Below are the code and all the weights of a small trained network. Each question names an input and a class and asks about switching units off, where a switched-off unit gives its printed mean instead of its output.

import numpy as np


def w(rows, s, z=0):
    codes = np.array(rows[::2]) - 128.0
    scale = np.full(codes.shape[1], s)
    scale[-1] = z or s
    return codes * scale


def f(y):
    return np.maximum(y, 0)


def log_softmax(a):
    a = a - a.max(-1, keepdims=True)
    return a - np.log(np.exp(a).sum(-1, keepdims=True))


def net(x, mask):
    res = np.array(x, float).reshape(1, 5) / 4 @ E
    y = f(res @ A[0][:, :-1].T + A[0][:, -1])
    res = res + np.where(mask, y, B[0][:, -1]) @ B[0][:, :-1]
    return log_softmax(res[-1] @ U[:, :-1].T + U[:, -1])


A, B = {}, {}
E = w([
[149,228,49,199,85],'x0',
[148,230,146,4,123],'x1',
[28,106,37,82,114],'x2',
[127,126,126,130,135],'x3',
[243,69,38,82,160],'x4',
],0.0034)
A[0] = w([
[144,183,141,45,117,92],'N1',
[135,150,134,97,127,96],'N2',
[135,167,136,49,108,101],'N3',
[159,92,51,93,112,133],'N4',
[36,145,60,94,111,126],'N5',
[90,117,87,113,127,103],'N6',
[176,102,91,108,137,83],'N7',
[92,2,237,31,156,85],'N8',
[238,72,53,88,156,86],'N9',
[102,30,111,227,120,90],'N10',
[138,229,49,202,106,87],'N11',
[133,170,138,64,116,97],'N12',
[177,101,90,107,138,82],'N13',
[135,176,135,57,119,95],'N14',
[131,149,131,99,127,100],'N15',
[80,116,77,109,118,102],'N16',
[138,223,51,196,108,85],'N17',
[250,161,237,194,125,83],'N18',
[96,145,152,138,124,93],'N19',
[128,187,141,46,119,95],'N20',
[108,52,121,214,115,99],'N21',
[123,101,147,108,136,104],'N22',
[39,100,28,82,121,89],'N23',
[134,146,125,102,146,146],'N24',
[47,169,194,162,115,100],'N25',
[29,180,199,163,112,95],'N26',
[115,65,113,190,126,87],'N27',
[128,123,123,145,146,255],'N28',
[61,169,167,144,121,87],'N29',
],0.0089,0.0058)
B[0] = w([
[126,162,125,202,111,159],'N1',
[133,142,127,154,115,134],'N2',
[126,165,125,187,114,157],'N3',
[113,105,133,81,74,174],'N4',
[159,98,213,127,164,175],'N5',
[138,105,163,132,149,142],'N6',
[122,101,110,112,79,141],'N7',
[131,130,18,87,244,183],'N8',
[117,63,90,107,23,177],'N9',
[130,185,109,224,102,178],'N10',
[122,125,40,99,220,165],'N11',
[124,156,124,183,113,151],'N12',
[122,101,109,112,78,142],'N13',
[127,160,123,189,113,154],'N14',
[130,141,125,150,116,134],'N15',
[146,96,172,136,151,147],'N16',
[123,125,42,101,213,161],'N17',
[161,49,251,150,188,176],'N18',
[125,108,124,117,99,134],'N19',
[119,164,120,201,107,161],'N20',
[135,182,114,200,113,170],'N21',
[120,121,106,128,148,134],'N22',
[175,74,218,142,176,172],'N23',
[115,153,139,137,121,153],'N24',
[139,78,101,93,49,167],'N25',
[137,66,93,96,33,173],'N26',
[132,154,116,193,107,153],'N27',
[75,230,205,33,107,253],'N28',
[121,83,111,113,67,149],'N29',
],0.033,0.0059)
U = w([
[115,59,83,90,32,94],'0',
[125,211,111,253,111,89],'1',
[125,124,30,91,236,95],'2',
[99,166,155,91,127,254],'3',
[186,68,216,138,169,80],'4',
],0.0062,0.0052)

Each question gives the input, the list of numbers given to net, and the class t.
The units are the neurons (one row each of A and B). Each row of codes is followed by its name. A weight is (code - 128) times the scale printed after its matrix; where a second scale follows, it is the last column's (A, B and U).
mask holds one flag per neuron, in row order. A switched-off neuron (its flag False) gives its mean, the last column of its row in B, instead of its output. The means were averaged over made-up inputs and are rounded, as every weight is.
A unit's drop is (log p(t) with every unit on - log p(t) with that unit switched off) / (log p(t) with every unit on - log p(t) with every unit switched off).
The circuit of an input: a set's keep is (log p(t) with only the set's units on - log p(t) with every unit switched off) / (log p(t) with every unit on - log p(t) with every unit switched off). Starting from the 12 units with the biggest drops (on a tie, the unit counted first), units are removed one at a time, each time the one whose removal leaves the highest keep (on an exact tie, the one counted first), for as long as the keep stays at least 0.8.
units of the circuit, in order: the units of the circuit, biggest drop first
most important unit: the unit with the biggest drop
top k neurons: the k neurons with the biggest drops, biggest first
drop of u: that unit's drop, to one decimal
input [7,5,6,7,8], class 0: top 2 neurons : (N9; N4)
input [-2,3,8,7,2], class 4: top 2 neurons : (N23; N5)
input [7,-2,-2,-4,5], class 2: units of the circuit, in order : (N11)
input [8,-7,7,-4,-3], class 2: top 2 neurons : (N11; N17)
input [-6,2,-8,6,-7], class 4: top 3 neurons : (N18; N9; N4)
input [3,7,6,-3,-5], class 1: top 2 neurons : (N20; N1)
input [4,6,-8,-7,2], class 4: top 3 neurons : (N18; N10; N21)
input [-1,7,-8,4,-3], class 4: top 4 neurons : (N18; N10; N21; N27)
input [-2,2,7,-1,-5], class 4: units of the circuit, in order : (N5; N23)
input [2,-1,6,0,-1], class 4: units of the circuit, in order : (N23; N5)
input [-6,-6,-1,-1,2], class 1: top 2 neurons : (N10; N21)
input [6,0,-8,-1,-3], class 4: top 2 neurons : (N18; N8)
input [1,-6,-5,-6,-8], class 0: top 2 neurons : (N26; N25)
input [0,-8,7,-8,6], class 1: top 3 neurons : (N10; N21; N27)
input [-6,-6,5,-5,-7], class 0: units of the circuit, in order : (N26)
input [5,-7,1,4,7], class 0: top 2 neurons : (N9; N4)
input [3,1,8,7,1], class 4: drop of N5 : 0.1
input [7,0,5,-6,1], class 2: drop of N11 : 0.4
input [-3,8,1,6,-7], class 1: drop of N25 : -0.2
input [-6,7,8,4,-8], class 0: most important unit : N26
